Rows, each followed by one of two labels for a hidden trait (new trait and labels in each part)
In the rows, 128 means zero.
[167  32 111 127 125 139  52  78 139 150 136 181  80  97  82 120 125 149
 115 143 115 142]
H
[151  74 113 129 133 124 114  94 158 137 176 137 115 110 121 127 135 128
 109 132 110 141]
E
[162  53 113 130 127 134  79  99 122 143 165 152  94 105  84 124 126 137
 111 144 119 140]
E
[111 140 138 120 120 125 138 133 131 125  61 164 143 143 142 124 131 125
 138 116 130 153]
H
[145  74 130 112 114 133  88  83 160 140  46 241 110 116 129 112 125 141
 129 118 122 231]
H
[106 118 121 120 132 122 157 107 143 134  97 146 161 112 154 126 139 119
 125 117 122 132]
E
[ 99  81 146 105 157 122  80 170  81 152  22 151 136 204 111 123 115 165
 140  93 117  44]
E
[125  94 126 117 130  98 158  70 180 137 168 126 151  97 162 135 144 113
 104  99  96 157]
E
[110 109 133 106 162 110 154 125  94 151  61 111 175 155 143 135 126 149
 119 103 104  42]
H
[129 101 123 126 134 125 130 106 139 136 136 137 132 110 132 125 136 120
 124 129 121 155]
E
[110 112 133 108 158 102 163 116  98 154  95 125 163 148 154 136 129 141
 112  96 102  46]
H
[166  46 124 129 121 137  60 108 127 151  92 211  76 131  80 119 110 161
 122 133 116 163]
H
[149  53 107 129 137 139  98  94 146 142 163 132  99  97 108 126 132 138
 110 145 113 130]
H
[158  64 128 113 115 134  69  90 151 146  71 223  89 133 118 117 113 160
 124 131 122 196]
H
[166  50 121 115 119 135  59 100 128 147  94 205  81 127  82 120 110 155
 123 135 117 174]
H
[113 140 145 116 119 123 113 136 109 123  79 140 114 160 126 123 117 144
 139 109 132 113]
H
[108 137 131 118 127 119 158 118 141 130  81 138 167 125 165 127 137 117
 131 110 123 133]
E
[146  77 118 130 136 135  93 112 126 143 129 131 104 130  97 124 125 143
 121 141 123 120]
H
[119  67 116 124 158 133 117 117 104 155  70 113 131 129  97 128 126 151
  96 135 117  32]
H
[131  97 115 123 152 128 147 114 123 146 120 112 146 118 122 132 132 133
 115 127 114  64]
H
[121  96 129 117 148 128 119 126  84 142  93 114 136 145 113 132 122 151
 120 122 120  66]
H
[141  22  95 122 151 112 170  39 217 164 208 121 159  59 165 133 160 113
  84 117  88 139]
H
[126  89 129 113 117  96 141  73 203 133 184 143 147 105 170 130 152 118
 109  89  96 185]
H
[149  79 128 113 109 121  71  59 191 138 112 252 106 103 148 114 137 112
 122 115 117 215]
E
[136  73 120 117 127 137 104 108 137 141  52 185 110 121 118 117 134 134
 128 127 131 130]
H
[161  60 116 135 144 141  81 122 116 149 179 107  89 114  76 130 123 151
 108 149 112  84]
H
[137 109 132 119 114 114 130  87 182 129 151 166 129  98 157 123 138 117
 118 113 117 200]
E
[124 104 123 126 131 133 136 115 142 137  91 149 141 112 136 121 126 125
 128 137 127 133]
H
[109  75 136 109 168 115 107 146  70 155  52 113 164 184 114 132 114 173
 124  94 104  51]
E
[169  41 122 117 119 139  51 105 108 152  87 200  71 147  76 122 109 174
 124 139 121 141]
H
[104 113 140 106 149 121  90 126  78 143  49 122 127 180 112 128 113 160
 139 101 120  39]
H
[127  62 109 118 142 108 169  43 203 154 184 109 170  78 178 134 156 111
  95 104  92 137]
E
[ 97 141 140 116 133 116 143 121 132 129  66 144 163 135 161 126 133 126
 135 107 130 119]
H
[126  63 141 106 143 135  59 149  74 154  63 151  82 191  84 121 109 176
 132 110 117  44]
E
[ 75 159 158  92 128 112 127 144  89 129   1 174 168 207 163 116 121 149
 159  80 139 101]
H
[134  67 111 122 157 133 119 116 115 152 109 117 135 107 102 129 130 143
 115 136 116  69]
H
[124 111 117 125 141 118 157  97 128 141 133 116 152 107 147 132 139 123
 115 119 108 105]
E
[135  65 110 120 168 130 126 114 117 150 163  82 126 118 105 137 125 146
  98 138 106  48]
H
[135 114 122 127 125 130 123 109 137 135 126 139 126 119 119 126 136 128
 122 138 125 135]
H
[130  84 111 116 143 103 162  60 180 149 177 117 166  85 174 135 152 116
  92 110  92 121]
E
[137 103 120 129 131 129 126 116 133 134 147 125 128 113 118 132 133 128
 119 132 119 126]
E
[118 124 133 116 141 114 134 134 102 138 122 102 137 144 130 136 119 138
 124 110 115  80]
H
[145  26 106 120 187 127 113 117  88 180  98  82 143 129  79 136 121 171
  98 128  94   2]
H
[151  68 109 132 141 135 103 103 141 143 134 136 115 101 116 125 133 129
 109 144 120 109]
E
[124  96 130 116 140 130  98 138  90 142  61 141 123 147 106 123 111 148
 133 126 122  87]
H
[125  77 108 132 150 132 138  99 144 145 117 117 153  99 131 129 138 126
 111 133 113  80]
H
[114 122 138 119 129 127 109 134 100 129  72 155 124 150 125 123 121 143
 137 124 128 121]
H
[136 101 118 125 143 133 134 107 143 135 119 141 142 106 119 123 136 120
 125 130 126 131]
H
[108 110 147 105 162 110 122 148  82 153  48 107 155 216 127 135 111 176
 131  87 107  50]
E
[143  63 107 129 132 138 117  98 161 140 123 159 125  84 124 121 138 120
 110 134 118 152]
E
[157  36 112 124 124 106 137  61 210 152 209 163 127  81 153 128 150 120
  93 117  87 194]
E
[141  91 121 128 134 133 106 126 114 133 130 135 112 128 107 128 121 140
 120 135 122 110]
H
[129  90 124 111 119 106 151  56 205 137 131 184 149  93 175 120 149 102
 107 105 111 199]
E
[139 101 121 125 130 133 106 109 148 137 102 167 120 107 116 119 129 131
 138 135 129 157]
H
[141  68 123 112 108 131  91  51 193 143  65 249 124  93 139 110 136 120
 122 122 125 228]
E
[131  89 117 120 150 117 148 103 126 142 133 128 154 116 137 134 136 132
 106 119 102  86]
E
[121  89 126 110 128 100 188  64 212 144 177 150 175  96 192 133 156 107
 106  93 101 159]
H
[114  88 127 108 169 106 171  88 113 161  91 113 169 132 168 134 140 133
 101 101  98  32]
E
[136  66 109 124 154 117 154  87 137 152 153 104 160  81 133 134 142 121
  95 122 100  97]
E
[ 89 124 149  98 145 114 127 135  86 151   1 159 163 190 145 121 121 157
 146  87 123  77]
H
[ 97 139 145 102 119  88 193  83 184 132 132 157 180 124 230 132 149 107
 127  78 109 175]
E
[120  72 134 109 139 136  64 137  83 151  51 172  92 172  88 118 114 177
 133 121 123  60]
H
[133 120 135 122 142 125 104 146  81 134 140  92 109 157 128 134 116 154
 124 126 116  70]
H
[153  34 118 123 136 142  45 113 108 148 107 152  73 129  75 121 106 162
 119 143 116 100]
H
